Each row is shifted at random along 4 fixed directions that mean nothing.
Known rows, with every way that one mark hangs from another:
K_459(K_609(K_240(K_495 K_767) K_702(K_802)) K_672): [ -35 -162  237  451  390  -65  462  106 -492 -282 -343 -121   93 -646
   77  -49  130 -149 -323  252  180 -416 -160 -166  409 -174  -10   88
 -129    3  -53   83  -59 -179  330  271  429  169   30 -496 -201 -252
   76 -354 -769 -218 -217 -169 -317    4  171  301  662  -33   -6]
K_609(K_459 K_702(K_802)): [ -35  -69  151  215  202 -306   66   55 -187   12  -14   46  -43  132
  -83   85    0  -16  -47   -3   13  -69  110  200   56  -47  -38  -42
   75   46   44   11  -55   86  130  153   86  108    8 -185  -40   -4
   41   47 -119 -133  -35   37  -95   -7   58  -37   69 -130   59]
K_868(K_516(K_208(K_459)) K_802(K_702)): [ 374   66  390  531  616 -600 -664  -30   21    8  184  347 -311  515
   -8  294  135  252   42  -56 -258  607  604   63 -124  385 -373 -235
  159  -90  190 -133  324  299  173   26 -189 -431  365  213 -197  292
   32  353 -351 -131  174  -27   94 -596   21 -136 -334 -424   90]
K_641(K_208(K_702(K_891)) K_240(K_495 K_672(K_609) K_767)): [ 301  173   61  -51   12  -54 -237  -71  190 -286 -121  170 -216   48
  123   66  113  236   73    3 -211  342   52 -120  -48  108 -167  -42
  -10   13  185 -166  214   55  101 -186 -203 -269   23  172   16   17
  -11  196  -55    0   51 -104  111 -204 -233   15  132   12  -71]
K_523(K_516(K_802(K_702)) K_868(K_495)): [ -13  222    0  -34   17 -520 -581 -134  306  201   26  223    9  218
 -116  243  257  326   -3 -294 -191  535  380  -98 -223  190 -256 -180
  -24   79   53  -63  453  161    4  103 -493 -327  241  379  -61  154
   70   86   23   66  147  -22  238 -599   63 -261 -368 -179  -77]
K_516(K_208 K_802 K_868(K_495)): [-167 -134  233  230  497  477 -254  182  -45  687  586    2  -78  445
 -420  287 -332 -557  175  130  154  263  288 -111 -224  656  178  297
 -110 -244 -219  114  307 -244 -324  -42  193 -259 -142  557  -31  641
  176  413 -333  691  129  187  128  341  640  -70 -531 -353 -149]
K_891(K_459(K_609(K_240(K_767))) K_672 K_802): [ 513  -23  -81  -69  -15 -200 -393    1  191  -19  -34  181 -530  709
  139 -110    0  445  151 -129 -240  463  204  138 -155  298 -225 -150
  305  157  498 -186  359  216  221 -156 -299 -318   16  221  103   70
  -93  462  -60 -108  228  194  148 -292 -239 -320   68  -23   73]
K_868(K_516(K_208 K_495 K_523(K_702(K_672)))): [  21   42  273  311  283 -244 -187 -335 -204  -45  -35   10  135 -411
  105  -18  219  -71 -315  151  -18  -59   -2 -169  185   67 -104 -193
 -116  -83 -276  -83 -401  -89  107  139  165  -39  335 -205 -315 -258
  -37 -303 -399  -84 -122  116 -102 -312   62  325   31  -90   -3]
K_609(K_240(K_767) K_672 K_702): [   2 -168  130  454  265  100  486  172 -320  -60 -167  -87  266 -257
  -58 -229   22 -330 -197   30   83 -246  -33  -13   72   67 -102  236
 -207 -158 -129  123  -12 -129   -7   49  402  141  -46  -41 -288   95
  182 -136 -486   52 -240   53 -229   52  487  172  454 -153  -55]
K_516(K_495 K_523(K_702) K_802 K_868): [-472  171   13 -166  -61  -53  233 -472 -133  174  -20 -200  241 -470
 -180   61   58 -172 -154  111  203 -480 -253 -370  335 -288  288  -39
  -63    0 -320    3 -652 -186   83  261  218  293  -34 -472  121 -313
  -66 -410  127   30 -164   58   36  286 -102  365  -14  110  119]
K_868(K_495 K_516(K_208 K_523) K_802(K_702)): [-324  -35   89  181 -187 -307 -304    1   98  246  196  -36  308 -172
  -19  122  120  -20  -99  -21   -9   96   45 -191 -100  -42  155  -48
 -219   37 -149   61  -69  -70 -218   63 -135  -87  174  224  -40  -13
   33 -108  259   60  -21  -84  134 -241  198   78 -278  -38  129]
K_868(K_495 K_516(K_208 K_523(K_157(K_702))) K_802): [-292  -23   17   31 -372 -344 -190  -53  134   16   54  -55  289 -375
   87   11  180   99  -69  -13   15  -81  -20 -193    8 -239  159 -142
 -166   43 -131   25 -225  -47 -135    3 -125   71  149  -20   17 -199
  -32 -254  346  -51  -85 -104   81 -161  -74  141  -63   62  117]
K_157(K_523(K_702) K_609(K_672)): [   2 -125   24  -40   49  -92  119  -94  -92  -58 -106  114   -1   65
   87  -46   78   27   15  -59  -81  166    6  105 -105  191 -163  -40
  -15 -175  -14   47  118  -77  -41   58  -15  -56  178   64  -48   39
   18  -91 -439  -80   11  118   84 -252  174   53  141  -80  234]
K_459(K_609(K_240 K_672 K_702(K_802))): [   2 -117   51  233  161   45  417    7 -363  -80 -188  -66  -34 -295
  -23 -137  -56 -106 -122  106  154 -245  -99  208  229 -193  -66   14
   89   45   47   46 -165 -107  127  194  279  247  -41 -350  -69  -37
    9 -201 -343 -199  -64   30 -216  130   41   28  274    1  -15]
K_672(K_609(K_240(K_767) K_459)): [ 162  -45  -27   72 -103 -410  -72   31    2 -231 -126   29  -20 -101
    9 -129  143  142   -6 -102 -122  -24  108    0   36  -36  -90  -22
  -11  112  233   14   -7  188   84  -14  -14   71   53  -47  -71 -175
   34  -22   45 -138  -97  -96  -35 -137  -10  -48  296  -43   -5]
K_459(K_672(K_609(K_702(K_802(K_868))))): [  79  -36   91  109  268  -82  192 -143 -261 -104 -326    1  -47 -227
   14   -9  118   52 -142   34   41  -21   -8  -53  173 -102 -148  -88
   44   36   87   37   88  -20  231  313   44   14   90 -250  -86  -47
  -37 -209 -392 -201   21  -50  -72 -193   -6  -54  116 -104   84]
K_523(K_157(K_609) K_516(K_208) K_702(K_672 K_891(K_459))): [-108 -109   86 -154  460  845  562  -46 -268 -103   71 -166  -84 -307
  105 -104 -304 -386   91  355  324 -514 -351  173  276 -135  100   41
  133 -422 -360   98 -378 -160  -33  -21  511  216 -178 -543   35   65
 -158 -309  -22   29  -46  -25 -295  729 -247  375   18  251 -208]
K_157(K_523(K_516 K_702(K_891)) K_609(K_459 K_672)): [-202  -57 -328 -570 -502  115   -7  210  286  -10   53    3  146   68
  106 -102  -45  151  158 -222  -35   23 -222  114 -177  -46  -11   38
  -17   45  -42   -7   46  -28 -207 -144 -274   52  -11  151  238  -71
 -119  -28  404  -93   29   46  104   -5 -123  -98   45  307  -29]
K_767(K_208 K_641(K_459 K_672)): [-125  -62  -94  -94 -421  379  106  131    6   70  268 -119  141  171
  -98   24 -236 -303   50  -27   39 -301 -223  114 -226  -78  403   32
  -85  -31 -236  201  -35  -24 -301 -236  133  184 -305  144  -62   84
   62  301  256  263  -26  109   85  502  168   66 -105   65  208]
K_767(K_641(K_672) K_868): [ 449  194   90   59  260  234 -133 -210  -65   58  173  193 -424  677
 -187   65 -231   33   97   34 -131  244  183  259 -107  161 -117 -218
  329 -139   15  -61   75  144  114 -188   42 -175   18   36  -97  361
  -53  444 -249  138  236  202  198   -3 -120  -83 -332 -228  134]
K_459(K_609(K_672 K_702)): [  12   39 -172 -211 -420 -300   20  -88   31 -107 -156   56   86 -213
   63 -143  152  259  -40 -192  -99  143  -52  179  -80 -127 -108 -141
  -12  183  145   39   36   65  -42   70 -272   40  115   22   19 -180
  -47 -135  -31 -198  -28  -28   66 -250  -44 -169   43   73  172]
K_157(K_609(K_240 K_672) K_702(K_891(K_802))): [ -17 -267  120  186  316  269  511  216 -305  -73 -266  -52   65  -89
  -14  -82  -83 -245  -77   63  132 -210  -95   -3  154    9  -80  244
  -50 -156   -3   99  211 -212  104  202  314  133  -66 -126  -54  168
   80 -136 -476  -75  -66  113 -199   76  305  106  428  -24  -66]
K_208(K_459 K_702(K_672(K_609))): [ -27   70 -272 -356 -238 -175   16  -25  133   -6   73   62   30  175
   46  109   65  102   36 -205 -125  178    1  186 -206  119   14 -107
   24   32   50  -30  -48  180 -155    2 -270  -33   55  147  112  -94
  -19   52  149  -27   57   72  159  -63  -42 -162 -201   73  221]
K_523(K_516(K_495) K_702(K_672 K_891) K_868): [-410  118 -233 -442  -53  620  339  -17   58  308  104 -152  248  -87
 -171   -7 -202 -267   62   25  214 -258 -378    8  -14 -169  180  115
  -72 -151 -419   43 -195 -204 -246  -73   78  145 -230  -62  122  138
  -47 -218  466  265   -3   48   19  437  -73   89 -309  275 -299]
K_702(K_891(K_459 K_609 K_672 K_802(K_868(K_516(K_523))))): [-202 -122    2 -209  -88  123  405 -357 -127   16 -507 -252  216 -121
  227 -300  157   37 -174  123   84 -547 -400 -516  408 -339   32   48
   12   95  -68  -69 -274  -67  381  256  225  251  -41 -570   66 -528
 -119 -389  316 -435 -102  361 -131  -72 -332  221  276  217   66]
K_672(K_609(K_702(K_891))): [ 105  -89  240  209  507  -52   95   65 -227  -45   27  221  -89   87
 -114  169  -29 -133   27   43  -70  333  254  274  -45  308 -273   64
  -10 -249  -16   90  353   31  -34  179   36 -208  179  114 -140  362
   72   35 -389   37   55   26   -9 -187  273  -24  -98 -254  -20]
K_868(K_495 K_516(K_208 K_523(K_157(K_609) K_702) K_802)): [ 244  223  135  -48  -35 -670 -672 -419  227 -225   31  249 -248 -211
  170  118  307  515  -38  -20 -201  421  334  -65  110   48 -300 -437
  175   80  115 -223 -112  167  182   95 -390 -245  486  -81    8 -272
 -176 -134  -85 -257  102 -119  141 -591 -434   75 -108  -62   84]
K_672(K_609(K_240(K_495 K_767(K_868)))): [ 235  135   40   27  306  207  117 -202  -69 -115  -42  -10 -344  205
  -42  -99 -178    5  133  241   55 -103   10  -31  227 -115   -6   -4
  246 -124  156  -58 -201   65  205 -148  275   31  -74 -320   84   -6
  -53   30   22   -3   55  -87  -52  226 -312  128   21   -2  -52]
K_516(K_208(K_459) K_495 K_523 K_802(K_702(K_672))): [-169  -46   99   55  136  126 -313   21   48  356  424  -83   54  -18
  -90  307  -46 -279  -81   -6   63  146   88 -153 -162  477  198   91
 -160  -34 -251    7   -3 -150 -224  122  -37 -199   43  390   10  190
   28  148 -205  384   51   78   91  138  412   10 -292  -74    9]
K_240(K_495 K_767(K_208(K_459 K_702(K_802)) K_641)): [   8  225  -35 -212 -225  -65 -213   12  259 -143  276  114 -256  674
   17  249 -160  265  125  115 -134  -19  -30   61  -79 -198  179 -167
  285   70   62 -186 -346  253   75 -361 -119   -9 -104 -163  264 -246
 -137  408  659  -47   81 -161  174  209 -473   93 -158  161  298]
K_240(K_495 K_672 K_767(K_868)): [ -11  144 -230 -362 -475   -9  -97  -70  279   21  -78  -91   62  133
  -14 -105   76  232   70 -114  -99  -45 -210 -361  -85 -189  117  -42
  -58  237   87  -85   25   68   56 -268 -176   28 -140   71  158 -292
  -25  103  359   70    0 -121  222  -39 -204  -88   -6  130   52]
K_609(K_459 K_672 K_702): [ 517  203   15    1   61 -503 -265 -224  129 -220 -117  213 -351  318
  149 -128  112  474   44 -185 -242  423  292  359  -56   52 -376 -309
  291  174  321 -200   36  300  280  -31 -317 -158  231  -29   -9  -46
 -105  156 -226 -338   87   22  -31 -430 -334 -235  -52 -128   63]
K_459(K_609(K_240(K_767(K_208(K_702(K_802)) K_868))) K_672): [-317 -166 -201 -150 -553  646  377  385 -147  -19   55 -222  200  -72
  -94 -144 -209 -170  -20  176  200 -444 -492  -55   -1 -285  330  177
  -70  105  -86  115 -347 -195 -220 -255  218  251 -375 -126  104  -85
 -114  109  549  182  -80 -131   69  467   56   17  243  265  179]
K_802(K_868(K_495 K_516(K_208 K_523))): [ -29  -33  496  527  597 -135 -170 -348 -252  125  -46    9   44 -106
  -67  -12  116 -182 -130  278   16  -20  193 -291  211  132 -106  -45
  -68 -201 -220   19 -160  -91  181  121  368  -89  266 -208 -316    8
   76 -213 -405  -60  -72  131 -110 -283  115  296 -153 -324  -39]
K_459(K_609(K_240(K_495 K_672 K_767(K_641(K_208) K_868)))): [-193 -147  -10  101 -236  663  371  174 -161  -44  -14 -255  231 -298
  -40 -161 -140 -377  -29  246  173 -563 -387 -323   70 -206  365  300
 -228  -87 -186  182 -153 -242 -130 -227  426  251 -358  -77  -88  -80
   74  -53   57  289 -187 -106  -88  518  233  247  334  107   27]
K_672(K_609(K_240(K_495 K_767) K_459 K_702)): [-376 -104 -335 -201 -633  -41  325  287  135 -125 -115 -276  503 -566
  106 -205   92 -134  -66 -132  115 -454 -285 -147    3 -324  324  320
 -349  131   18  185 -159  -55 -243    6   -3  327 -217   47  120 -353
   90 -323  487   42 -299 -231 -160  305  220   54  412  305  -17]
K_459(K_609(K_240(K_495)) K_672): [-108 -136 -199 -141 -469  -53  -31  198   31   44  -48  -61  185 -382
    9  -35  117   42   -9 -183  -23   96  -72   47 -220   99  140   71
 -252  204   51  191  418 -107 -203   16 -192    0  -23  344  -36   -9
  116  -60 -157  125  -19 -135   92 -111  300 -261   40   65   -7]
K_516(K_208(K_459) K_868): [ -96  169  -68 -326 -404 -188 -126 -377  112  -35 -105  -75    2   19
  -64 -140   79  215  117   -3  -59 -230 -147 -173   85 -336  159 -213
  123  209   80 -111 -567  129  118 -115  -15  262  -99 -364  143 -425
 -134  -53  635 -146  -82   -7  118  130 -499    0 -185  120  130]
K_157(K_523(K_516) K_609(K_459 K_702(K_672 K_891))): [ 113   24 -119 -305 -283 -243 -150   16  105 -297 -221   90  -54   24
  225 -116  112  384  -21 -100 -121   24 -139  129   77 -169 -207 -185
  150  167  139 -171 -160   91  174   10 -211   42  193 -225  109 -319
 -185  -82  184 -412   30   97    4 -332 -405  -35  211  231    3]
K_672(K_609(K_240(K_495) K_459 K_702(K_802(K_868)))): [ 243  -21  117  256  457    6 -172   99    9   31  -15   89 -312  250
   14   85  -59    9  110   20    9  295  373  168   -4  234 -201  169
  126  -39  274  -33  351   51  113  143  -60 -192    0  185   22  343
   59  131 -235   45  131  -46 -161  -56  105 -263  -59 -191 -213]
K_609(K_240(K_495 K_767) K_459 K_672 K_702(K_802)): [ 261  117  -65   45   35 -101   31   67  108 -156  -96  -61 -240  127
  129 -168  -70  209  -10    7   25  -89    2   79  160 -204  -65   -8
  201  229  248 -207 -167   83  286 -101   -2   84 -104 -196  151 -175
  -63   95   -1 -203  -21 -109 -210  106 -307  -47  286  110 -160]
K_157(K_609(K_240(K_672 K_767) K_702)): [ 147   23 -272 -153 -645 -403  -56   34  157 -354 -358    8  168 -292
  143 -273  299  407  -92 -265 -195   -2 -157 -139  -37 -268 -138  -74
  -95  309  328  -75  -30   92   64  -60 -268  105   54   36   24 -417
  -40 -120  185 -246 -123 -159  110 -370  -94 -113  460  181  118]
K_868(K_495 K_516(K_523 K_802)): [ 108  240  140   82   77 -790 -513 -432   95   45   35  153 -181  118
  -36  162  185  382 -102  -46 -164  213  253 -138  161  -57 -117 -410
  194  221   74 -204 -158  194  312  108 -171  -99  379 -214    9 -300
  -49   -3  -76 -328  106  109  160 -524 -373   62 -236 -127  106]
K_868(K_495 K_516(K_208)): [ -66  185 -199 -333 -356   90 -347 -138  321  280  376  -35 -174  383
  -70  -47 -305  138  276   27   24   70  -90  186 -139 -248  308 -217
  226  117   77  -27 -331   60 -209 -370 -129   37  -85   26  284  -39
 -138  184  743   42  164  -54  174  271 -445  -81 -673  226   15]
K_672(K_609(K_240 K_459 K_702(K_802 K_891))): [ -65 -127  100  154  308  148  515  110 -327 -177 -132 -105  -54 -231
  -40  -27 -171 -205  -18  195  200 -394 -110  249  328 -304   27  126
  124  -24   15   41 -261  -31  150  212  351  308 -140 -488   63   15
  -42 -205   99 -206  -81  -72 -307  376 -115  106  227   71 -157]
K_523(K_157(K_609(K_702(K_891))) K_516): [  13  146  -83 -341   79  240  250 -110  -18 -162   38   73 -225  -69
  -44  -48 -230   94  213  103  113 -126 -117  356  190 -275  -83 -154
  320 -168  -32   18 -221   48   28  -49   99  155   -1 -458  215   38
 -163 -145  256 -186   86 -127  -37  319 -529  116 -128  231 -105]
K_523(K_157 K_702(K_672) K_868(K_516 K_802)): [-147  -45  -72   44   81  101  129  116   -3  242   36   42  229  -19
 -105   36   90 -117   11 -141   29  104   76  -19 -162  130 -140   35
 -148 -170 -228   36  267  -34 -215   34  -95  -48  -15  255 -138  321
  107  -66  -10  245   38   39  104 -105  230 -131 -145 -163 -102]
K_802(K_702 K_868(K_495 K_516)): [-182  165   27   64 -191 -446  -95 -242  106  -66 -321  -53  313 -309
   72  -46  291  239 -157 -139  -45  -39   31 -185   44 -434    8 -132
 -136  100   27  135   51  103   83  161 -198    8  170  -98  -90 -153
   35 -365  258 -245  -71 -196    8 -429  -74   -6 -188    2   78]
K_891(K_672(K_609(K_240(K_767) K_459 K_702))): [ 709   29   38  246  563  101 -149   42   16 -144  134  208 -585  575
  129 -132 -185  112  154   12 -127  494  363  410  -53  442 -386   -8
  323 -174  363 -154  178  176  148 -160  -26 -367  109  193  -24  390
  -79  368 -489   -8  168   72 -107 -103  -37 -159   39 -181  -72]
K_672(K_609(K_240(K_767(K_208)) K_702(K_802 K_891))): [  70  -98  173  219 -122 -228   65  141 -155 -434 -307   71   60 -241
   44  -71  153  157 -157  122  -84 -102  -60  -47  182 -284 -209    4
  -21  165  149  -79 -111   56  155   49   47  109   33 -250 -118 -261
  -60  -65  368 -230 -119 -188  -82 -216 -111   67  452   26  -42]
K_868(K_495 K_516(K_208(K_459))): [ 270  252   91   -7   35 -577 -552 -329  235  -89   76  154 -291  356
   99   48   79  423  102    4 -204  253  253   71   13 -103  -72 -400
  281  155  189 -205 -231  322  226 -176 -197 -108  241 -183   40 -266
 -100  118  264 -338   99  -21   58 -327 -585  -16 -414  -52   56]

Rows:
[-365 -151 -167 -113 -170  399  244  318  -20  202  173 -165  202 -109
  -18  214 -139 -417   34   -2  179 -208 -191  -26 -185  167  449  278
 -246  -73 -184  165  102 -208 -345   -3  103  104 -325  259   81  133
  163  117    3  315  -33   52   -8  518  318  -11   25  107   40] : K_641(K_208(K_459(K_672(K_609)) K_702(K_802)) K_240(K_495))
[ 325   57  -53   47   45   60 -264   28  109  125  183  127 -307  501
 -154   13 -138   97  203 -121 -155  315  100   69 -239  246  -51  -69
  117    1  191  -66  260   78  -34 -324  -45 -190  -94  322   12  326
   46  476  -84  206  172   70  275    4   -9 -186 -121  -95  -33] : K_641(K_240(K_672 K_767))
[-121 -240  -95  202  -43  131   79  488   33  215  119 -121  203  -32
  -18   57  -27 -265  -13 -162   72   -1   50   30 -230  253   96  351
 -276  109  -20   81  415 -134 -191   24  -16   26 -205  484  -32  207
  223  145 -196  277  -51  -15 -118  129  576 -252  129  -68 -206] : K_609(K_240(K_495 K_672) K_459 K_702(K_802))
[-118   65 -200 -293   90  457  574 -128 -127   64  175 -153 -185  105
   -4 -109 -390 -164  215  150  237 -317 -284  358  144 -231  244  -10
  293 -137  -48   69 -477  -24  -34  -81  279  265 -213 -451  318    7
 -137 -104   64 -150   19    8 -135  690 -343  127 -198  233  173] : K_208(K_459(K_609(K_672 K_702)))
[   7    5  222   45  574  319 -478 -137  -44  398  429   82 -387  409
 -256  207 -307 -261  172  253  145   89  170 -266  131  488   34   40
  219 -236  -87  -80 -143 -214   15  -27  307 -161   73   -9   88  201
  -37  271 -436  266  185  291   93  238   50  179 -263 -135 -110] : K_157(K_523(K_516(K_208 K_495 K_802 K_868)) K_609)
[ 280  136  -70  -14 -344 -198  -63 -241  -14 -374 -220  121  -78 -106
  168 -114  139  254 -122  -37 -191   42  -26  261  -42 -221  -90 -280
  119   90  164  -82 -324  143   21  -41 -147   81  106 -111 -139 -222
  -96  -35  170 -162  -17    8   33 -197 -237  -29   89   77  212] : K_767(K_641(K_208(K_702(K_672(K_609(K_240))))))
[-181 -133  -46  -30   97  202  266  144  -71  -27 -256 -164  233 -201
   78  -32   43 -100 -102  -19  114 -301 -207 -301  172 -257    3  176
 -119   69  -13   44  134  -18  110  209   61  100 -123 -151   41 -102
  -26 -204  173 -187  -31   43 -141   35    2  -47  100   97 -131] : K_240(K_672(K_609(K_702(K_802(K_868(K_516)) K_891(K_459)))))
[  -5   62   68   69  -97 -261  394 -128 -146 -335 -554 -114  149 -550
  131 -164  206  179 -255   37   45 -347 -186  -68  354 -542 -115  -47
  -13  305   30 -122 -170  -35  385  236   84  324   -1 -509  -30 -426
   -1 -394   36 -417 -176 -125 -270 -142 -287   82  415  129 -195] : K_609(K_240(K_495) K_672 K_702(K_802 K_891))
[-172   54  -73 -329  180  323  219   69  140    2   78   34   24  -76
  -29   44  -74  -71  227   29  113   29   35  190    1   25 -100  105
   27 -299 -239   69  158   -9 -133  -18  -62  -38  -39  -34  107  274
  -25 -230  184   92   21 -143  -82  196 -158   64 -149   61 -297] : K_523(K_157(K_609(K_459)) K_516 K_702(K_891) K_868(K_495))
[ 130  -18  119  243  155  437  277 -148 -238 -137   31  -74  -40 -196
   19   30 -163 -390  -71  222   94 -310 -112   -8   98  -27  202   65
  -28 -231 -210  159  -55 -110  -45  -45  423  139 -106 -119 -228   54
  112  -16 -324  158  -36   47 -119  382  143  290  105  -47   52] : K_767(K_208 K_641(K_240(K_495) K_672(K_609)))
[-117  -45  -32   13   44  192   92  171   55  283  114 -105   96  258
 -169   80  -64 -153   64   14   39  -63  -90 -451  -62   97  140  194
 -143   14  -79  -13  255  -69  -15 -149   92  -39 -197  199   72   72
  127  194  -55  274   18  -49  155  116  209   11    9 -108    7] : K_240(K_495 K_672 K_767(K_868(K_802)))
[ -25   37  249  113  339  150  -79  -26   58   17   41  147   65  -74
  -44   60   80  -55   97   99  -34  299  239   70  -88  167 -250   13
 -104 -293 -262   17  249  -28 -117  -61  -72 -238  116  166 -184  370
   29 -113   68  197    6 -116  -16 -192   26   37 -300 -208 -280] : K_523(K_157 K_702(K_891) K_868(K_495 K_516(K_208)))
[-228 -161   16  -30  283  446  563  140  -88  213   40 -194  126   27
  102   71 -201 -315   14  127  228 -123 -140   39   37   -4  176  279
  -62 -179 -154  159  252 -130  -91  188  107  -47 -156   36  147  288
   34 -140  -35   20   30   -4 -156  313  196  107 -137   50  -14] : K_868(K_495 K_802(K_702(K_891(K_459 K_609(K_672)))))
[-575  -90  -81  -98 -444 -281 -304  188  197  379  120 -162  661 -330
 -211  151  274 -232 -152 -227   33 -218   21 -628 -141  138  251  207
 -478  188 -302   86   65  -69 -261  113 -102  133  -56  335 -114 -287
  215  -88  312  272 -215  127   95  -66  478  -21  -56  -54 -118] : K_523(K_516(K_208(K_459) K_802 K_868(K_495)))
[-290  -17  -79 -264 -299 -209  -63  106  222   82    8   -7  267  152
  120  108  119   94  -24   -9  -64  -12  -51 -173  -27  -49   88   57
  -77   93  -42  -77  -95   72  -59   22 -211    9   48   21  152 -325
  -20  -37  603 -181  -55   99   30 -159 -127   79 -112  162  103] : K_868(K_495 K_516(K_208(K_459 K_702(K_891(K_609 K_802)))))
[ 222 -200   27  400   81 -127  -43  394 -143  -83   26  102  110  -69
  -27  104   92 -204 -224 -198  -93  143  286  197 -174  335 -170  168
 -175   -2   28   88  433   38 -111  213  -77  -89   63  441 -322  261
  175  179 -523  146  -23  140  -94 -199  648 -194  314 -256  -39] : K_767(K_641(K_672(K_609(K_240 K_459 K_702(K_802)))))
[ 127  182 -174 -154 -639  102  -55 -138   43 -274  -57  -28  -99 -122
  110 -110 -101  117   35  -49  -14 -237 -245  304  -28 -434  311 -193
  123   97  124   65 -296   35  -80 -142  -83  194 -246 -153   39  -42
 -110  152  312  -90  -11  107   40  369 -386   43  120  261  238] : K_767(K_641(K_208 K_240 K_459(K_609(K_702)) K_672))
[ 200  102  150  265  518  -22  333 -236 -233 -295 -170    0 -235 -165
   92 -109  -69  -46  -22  269   87 -196   10   73  360 -184  -79  -14
  174 -203  113  -18 -310   25  278   50  376   99   54 -510   -9 -127
  -11 -244 -322 -207  -91 -152 -260  166 -219  323  251    7    1] : K_672(K_609(K_240(K_495 K_767) K_702))
[  13 -212  -91  -91  298  497   71  340  -10  222  230   28 -164  284
  -88  132 -193 -274  182  -56  119  212  146  231 -226  418  -55  189
   -4 -239  -27   78  411  -79 -253   20  -60 -161 -164  400   44  565
   33  203 -261  425  179   81   13  277  342 -305 -116 -134 -172] : K_523(K_157(K_702(K_672(K_609(K_459)) K_802)) K_868)
[ 139   96 -216 -237 -157  219  139  -66   97   -4   57 -163 -254   51
   78 -158 -233   96  196    3   97 -158 -159  266   14 -197  257  -85
  206  172  123    1 -157   15   79 -199   51  168 -200 -170  234  -36
  -78   48  131  -62   59 -159  -90  395 -367 -121 -151  212  -72] : K_609(K_240(K_495) K_459(K_672))
[ 102  329  149  -98 -166 -539 -331 -723   97 -179 -352    3  -86 -236
  154  -41  381  502 -228   65 -152   65  -19 -333  276 -304 -139 -438
  154  314   72 -324 -567   82  433  179 -219  -14  295 -431   34 -565
 -219 -296  139 -372  -26    3   83 -510 -588  124  -68   43  182] : K_516(K_208(K_702(K_672)) K_523 K_802(K_868(K_495)))
[  38  -62  -67  113  180  260  425  106 -175 -154  -99 -136   60 -384
  103 -135  -69 -207  -83  116  147 -217 -162   -9  136  -31   93  158
 -109 -122  -20  118  -34 -140    4   26  260   71  -60 -118  -28  -39
   45 -212 -391   30 -123 -177 -201  229  165  176  309   86  -13] : K_459(K_672(K_609(K_240(K_495 K_767) K_702)))
